Here is a tiny trained network, its code and every weight. The questions are about switching its units off for an input and a target symbol, where a switched-off unit gives its printed mean instead of its output.

import numpy as np


def w(rows, s, z=0):
    codes = np.array(rows[::2]) - 128.0
    scale = np.full(codes.shape[1], s)
    scale[-1] = z or s
    return codes * scale


def f(y):
    return np.maximum(y, 0)


def softmax(a):
    e = np.exp(a - a.max(-1, keepdims=True))
    return e / e.sum(-1, keepdims=True)


def log_softmax(a):
    a = a - a.max(-1, keepdims=True)
    return a - np.log(np.exp(a).sum(-1, keepdims=True))


def net(x, mask):
    ids = ['ΓΔΛΞΣαζηθτ'.index(c) for c in x.split()]
    T = len(ids)
    res = E[ids] + P[:T]
    u = 0
    for l in range(2):
        r = res
        for j in range(2):
            rows = slice(4 * j, 4 * j + 4)
            q, k, v = (r @ M[l][rows].T for M in (Q, K, V))
            z = softmax(np.where(np.tri(T) > 0, q @ k.T / 4**0.5, -1e9)) @ v
            o = O[l][rows]
            res = res + np.where(mask[u + j], z, o[:, -1]) @ o[:, :-1]
        u += 2
        y = f(res @ A[l][:, :-1].T + A[l][:, -1])
        res = res + np.where(mask[u : u + 4], y, B[l][:, -1]) @ B[l][:, :-1]
        u += 4
    return log_softmax(res[-1] @ U[:, :-1].T + U[:, -1])


Q, K, V, O, A, B = {}, {}, {}, {}, {}, {}
E = w([
[215,100,153,148,124,89,90,103,147,151],'Γ',
[176,174,122,117,92,228,88,91,115,159],'Δ',
[149,133,151,97,124,136,154,100,143,27],'Λ',
[81,130,157,188,133,131,134,193,150,112],'Ξ',
[162,115,242,148,54,127,144,145,237,97],'Σ',
[175,140,97,171,112,167,109,166,35,94],'α',
[134,147,203,86,137,164,75,75,176,128],'ζ',
[171,138,111,253,74,83,164,190,130,132],'η',
[166,128,203,164,94,43,145,149,112,41],'θ',
[80,212,178,112,66,231,129,151,98,63],'τ',
],0.017)
P = w([
[147,135,78,99,138,118,119,169,148,127],'0',
[78,83,68,91,17,115,141,135,137,129],'1',
[113,91,148,188,148,153,107,75,129,71],'2',
[169,154,95,99,143,123,108,170,152,126],'3',
[59,100,135,90,27,113,170,91,66,128],'4',
[128,111,157,189,115,166,109,68,142,88],'5',
[182,161,106,100,149,128,101,175,155,122],'6',
[130,91,144,74,145,143,254,110,67,164],'7',
[146,127,143,180,90,177,125,54,160,106],'8',
[201,166,113,101,152,133,90,180,152,116],'9',
[156,59,141,127,64,190,177,176,136,163],'10',
[164,136,133,175,69,189,139,40,176,114],'11',
],0.019)
Q[0] = w([
[230,136,151,207,119,77,114,153,112,141],'L0H1',
[252,219,101,79,194,153,54,169,203,52],'L0H1',
[211,35,97,104,124,126,136,45,132,145],'L0H1',
[107,152,96,198,86,170,145,151,117,181],'L0H1',
[57,244,181,107,128,50,200,145,228,93],'L0H2',
[39,109,216,52,102,147,147,57,137,168],'L0H2',
[101,170,110,94,184,228,39,76,158,169],'L0H2',
[207,68,215,84,149,49,59,134,217,145],'L0H2',
],0.011)
K[0] = w([
[220,88,129,174,125,52,131,155,143,123],'L0H1',
[180,223,99,136,115,131,45,110,176,58],'L0H1',
[160,39,110,143,117,133,138,46,128,140],'L0H1',
[84,124,111,183,136,165,105,142,113,155],'L0H1',
[89,185,166,116,145,102,172,150,247,46],'L0H2',
[89,73,192,42,130,175,172,101,149,134],'L0H2',
[98,140,114,88,164,186,26,103,149,174],'L0H2',
[183,85,178,80,127,59,94,100,170,130],'L0H2',
],0.014)
V[0] = w([
[252,49,66,91,72,170,169,132,182,42],'L0H1',
[7,52,93,131,54,149,146,117,85,215],'L0H1',
[237,29,203,171,27,100,113,86,24,135],'L0H1',
[207,152,62,216,57,120,173,49,65,152],'L0H1',
[42,70,136,103,129,58,66,184,98,171],'L0H2',
[59,214,217,113,163,74,65,179,212,106],'L0H2',
[114,172,164,147,114,177,77,82,151,205],'L0H2',
[117,108,27,113,196,136,80,139,178,30],'L0H2',
],0.0041)
O[0] = w([
[131,209,179,109,139,81,131,139,223,118,248],'L0H1',
[128,59,102,99,101,98,142,74,170,83,65],'L0H1',
[53,109,127,131,114,113,165,119,161,81,254],'L0H1',
[98,121,94,113,154,177,128,149,125,100,184],'L0H1',
[146,105,121,116,41,150,119,128,132,188,50],'L0H2',
[127,137,89,164,134,144,115,140,32,159,103],'L0H2',
[53,125,144,144,154,86,199,183,174,3,153],'L0H2',
[134,214,187,132,90,114,82,130,138,159,84],'L0H2',
],0.0073,0.0055)
A[0] = w([
[215,72,32,102,228,46,42,121,160,141,2],'L0N1',
[106,101,120,133,105,116,211,212,108,128,144],'L0N2',
[107,205,55,12,189,210,41,229,112,124,47],'L0N3',
[104,122,139,2,140,195,79,103,121,141,59],'L0N4',
],0.0083,0.0076)
B[0] = w([
[48,80,187,231,135,166,141,88,141,8,160],'L0N1',
[149,83,144,90,141,154,74,107,126,179,227],'L0N2',
[78,132,137,67,174,154,37,120,200,119,254],'L0N3',
[81,131,157,159,70,216,154,145,78,216,173],'L0N4',
],0.012,0.005)
Q[1] = w([
[80,135,155,151,79,114,139,98,113,186],'L1H1',
[150,172,109,123,2,139,33,117,163,143],'L1H1',
[117,159,101,161,185,83,170,173,118,81],'L1H1',
[49,149,125,116,195,93,125,223,149,125],'L1H1',
[66,137,99,119,75,91,52,92,124,102],'L1H2',
[169,147,128,79,150,119,108,178,141,123],'L1H2',
[177,133,139,136,126,176,57,189,170,138],'L1H2',
[114,168,125,139,79,117,83,177,185,112],'L1H2',
],0.014)
K[1] = w([
[34,111,45,130,100,71,149,178,154,167],'L1H1',
[198,200,119,31,112,126,130,250,157,228],'L1H1',
[129,139,117,234,110,149,94,96,143,78],'L1H1',
[106,106,165,240,178,127,80,190,108,95],'L1H1',
[113,190,100,196,63,160,62,173,194,111],'L1H2',
[135,174,141,122,141,167,125,153,78,163],'L1H2',
[193,109,166,132,206,181,166,166,129,119],'L1H2',
[190,119,173,191,205,134,80,177,139,118],'L1H2',
],0.012)
V[1] = w([
[118,118,110,210,137,151,108,73,146,139],'L1H1',
[193,189,226,139,141,149,160,142,122,70],'L1H1',
[120,158,117,141,149,103,139,78,108,122],'L1H1',
[107,119,30,106,199,110,143,166,52,95],'L1H1',
[141,183,85,140,151,123,171,9,169,113],'L1H2',
[146,85,135,140,188,35,107,135,125,176],'L1H2',
[172,108,79,160,128,178,136,160,196,142],'L1H2',
[160,102,97,62,112,112,136,210,95,14],'L1H2',
],0.012)
O[1] = w([
[111,94,74,91,178,83,134,171,169,49,121],'L1H1',
[62,120,170,143,157,62,101,98,113,172,159],'L1H1',
[84,159,118,82,82,57,93,97,126,74,83],'L1H1',
[104,172,139,148,119,179,136,176,84,106,4],'L1H1',
[126,226,38,55,55,84,186,82,198,162,106],'L1H2',
[192,67,81,52,127,160,113,123,102,63,84],'L1H2',
[164,203,105,132,247,177,201,163,132,156,152],'L1H2',
[151,149,171,97,113,154,11,199,176,155,109],'L1H2',
],0.011,0.019)
A[1] = w([
[165,195,154,149,194,122,64,128,156,115,122],'L1N1',
[184,255,64,129,185,71,123,208,130,176,1],'L1N2',
[152,165,80,106,229,180,143,161,193,82,24],'L1N3',
[117,80,174,146,92,138,172,81,166,164,132],'L1N4',
],0.0099,0.0068)
B[1] = w([
[147,114,66,99,83,97,184,119,142,94,234],'L1N1',
[188,10,24,211,114,198,127,154,121,163,147],'L1N2',
[125,202,201,125,142,41,98,98,91,87,188],'L1N3',
[128,188,35,149,174,94,113,138,111,103,255],'L1N4',
],0.011,0.023)
U = w([
[59,93,99,125,99,126,137,152,116,65,150],'Γ',
[153,133,194,240,76,184,80,20,189,127,48],'Δ',
[132,125,109,55,77,146,156,160,143,142,227],'Λ',
[123,159,147,72,157,139,124,184,102,137,118],'Ξ',
[121,138,157,88,124,104,209,204,126,208,136],'Σ',
[110,135,96,130,109,175,2,134,138,69,3],'α',
[108,99,136,85,194,175,78,83,130,175,30],'ζ',
[120,72,149,157,119,178,151,132,147,101,135],'η',
[121,156,139,102,63,107,83,137,93,168,215],'θ',
[106,124,172,131,118,178,113,179,205,138,250],'τ',
],0.0088,0.0056)

Each question gives the input, a string of symbols that net reads in full, and the target symbol t.
The units are the heads (4 rows each of Q, K, V and O) and the neurons (one row each of A and B). Each row of codes is followed by its name. A weight is (code - 128) times the scale printed after its matrix; where a second scale follows, it is the last column's (O, A, B and U).
mask holds one flag per unit, layer by layer, with each layer's heads first. A switched-off unit (its flag False) gives its mean, the last column of its rows in O or B, instead of its output. The means were averaged over made-up inputs and are rounded, as every weight is.
A unit's drop is (log p(t) with every unit on - log p(t) with that unit switched off) / (log p(t) with every unit on - log p(t) with every unit switched off).
unit that matters most: the unit with the biggest drop
k most important neurons: the k neurons with the biggest drops, biggest first
k most important neurons of layer l: the k neurons of layer l with the biggest drops, biggest first
drop when u is switched off: that unit's drop, to one decimal
input Γ θ η Λ Δ ζ τ, target τ: 2 most important neurons : [L0N3 L1N4]
input Ξ Δ Γ τ Λ ζ, target Γ: 2 most important neurons of layer 0 : [L0N2 L0N4]
input Ξ Δ ζ Σ Ξ ζ Λ, target Λ: 3 most important neurons of layer 1 : [L1N1 L1N4 L1N2]
input Σ Δ α ζ Λ ζ Δ τ α Δ θ, target Δ: 2 most important neurons : [L0N2 L1N1]
input τ Γ η Σ Σ, target Λ: unit that matters most : L0H2
input θ τ η Δ Ξ η τ ζ Γ, target Γ: 3 most important neurons of layer 0 : [L0N2 L0N4 L0N3]
input τ Λ τ θ Σ, target θ: 3 most important neurons : [L1N4 L0N2 L0N3]
input Δ Σ ζ Δ Γ ζ ζ Γ Λ, target Γ: 4 most important neurons : [L0N2 L0N4 L0N3 L1N3]
input θ Γ ζ ζ η ζ ζ Ξ, target Ξ: 3 most important neurons : [L1N3 L0N2 L1N1]
input ζ η ζ η α ζ Σ η Γ ζ ζ, target Ξ: 2 most important neurons : [L1N3 L0N2]
input ζ Δ Δ ζ Λ ζ Ξ Δ, target θ: 2 most important neurons of layer 1 : [L1N4 L1N1]
input Γ τ Γ Γ τ ζ Γ τ Γ Σ Δ Λ, target Γ: 3 most important neurons of layer 0 : [L0N4 L0N2 L0N3]
input Γ ζ ζ η θ ζ η Σ η Δ η τ, target Γ: 3 most important neurons of layer 0 : [L0N2 L0N3 L0N4]
input θ Ξ Δ τ Σ, target η: unit that matters most : L0H2
input Λ Σ Ξ Σ ζ τ Γ Γ Γ α Γ, target Λ: 2 most important neurons : [L0N3 L1N3]
input ζ Γ θ Ξ, target Ξ: 2 most important neurons : [L1N3 L0N3]
input Γ Γ ζ Γ α Σ Δ Γ θ, target Γ: 3 most important neurons : [L0N2 L0N4 L1N3]
input Σ Σ ζ Γ ζ Γ Δ θ Γ Λ ζ, target α: 2 most important neurons : [L1N4 L1N1]
input ζ Σ Γ τ Ξ Γ Ξ Γ, target η: 2 most important neurons : [L0N2 L0N3]
input ζ Λ Ξ Γ Δ θ α, target α: most important neuron of layer 1 : [L1N2]
input ζ Γ Ξ Γ α τ Δ Ξ Γ Γ Δ, target η: 2 most important neurons of layer 0 : [L0N2 L0N3]
input θ ζ Γ Ξ τ Σ Σ ζ, target Δ: 2 most important neurons : [L1N1 L0N4]
input τ Γ Γ η Γ Δ Σ η θ θ α, target Ξ: 3 most important neurons of layer 1 : [L1N3 L1N1 L1N2]
input Λ Λ Ξ Γ η Γ Γ Γ Σ ζ ζ, target Λ: 2 most important neurons of layer 0 : [L0N3 L0N4]
input τ η Γ ζ Λ, target Ξ: 2 most important neurons : [L1N3 L0N2]
input Δ Γ Ξ Γ ζ Λ θ Γ, target Γ: 2 most important neurons : [L1N4 L0N4]
input η ζ η Δ ζ η Σ Δ, target Γ: 2 most important neurons : [L1N4 L0N4]
input ζ Ξ ζ η Γ Σ η θ, target Λ: unit that matters most : L1H1
input Σ Γ Σ Γ η η Δ θ τ, target Γ: drop when L1H1 is switched off : 0.9
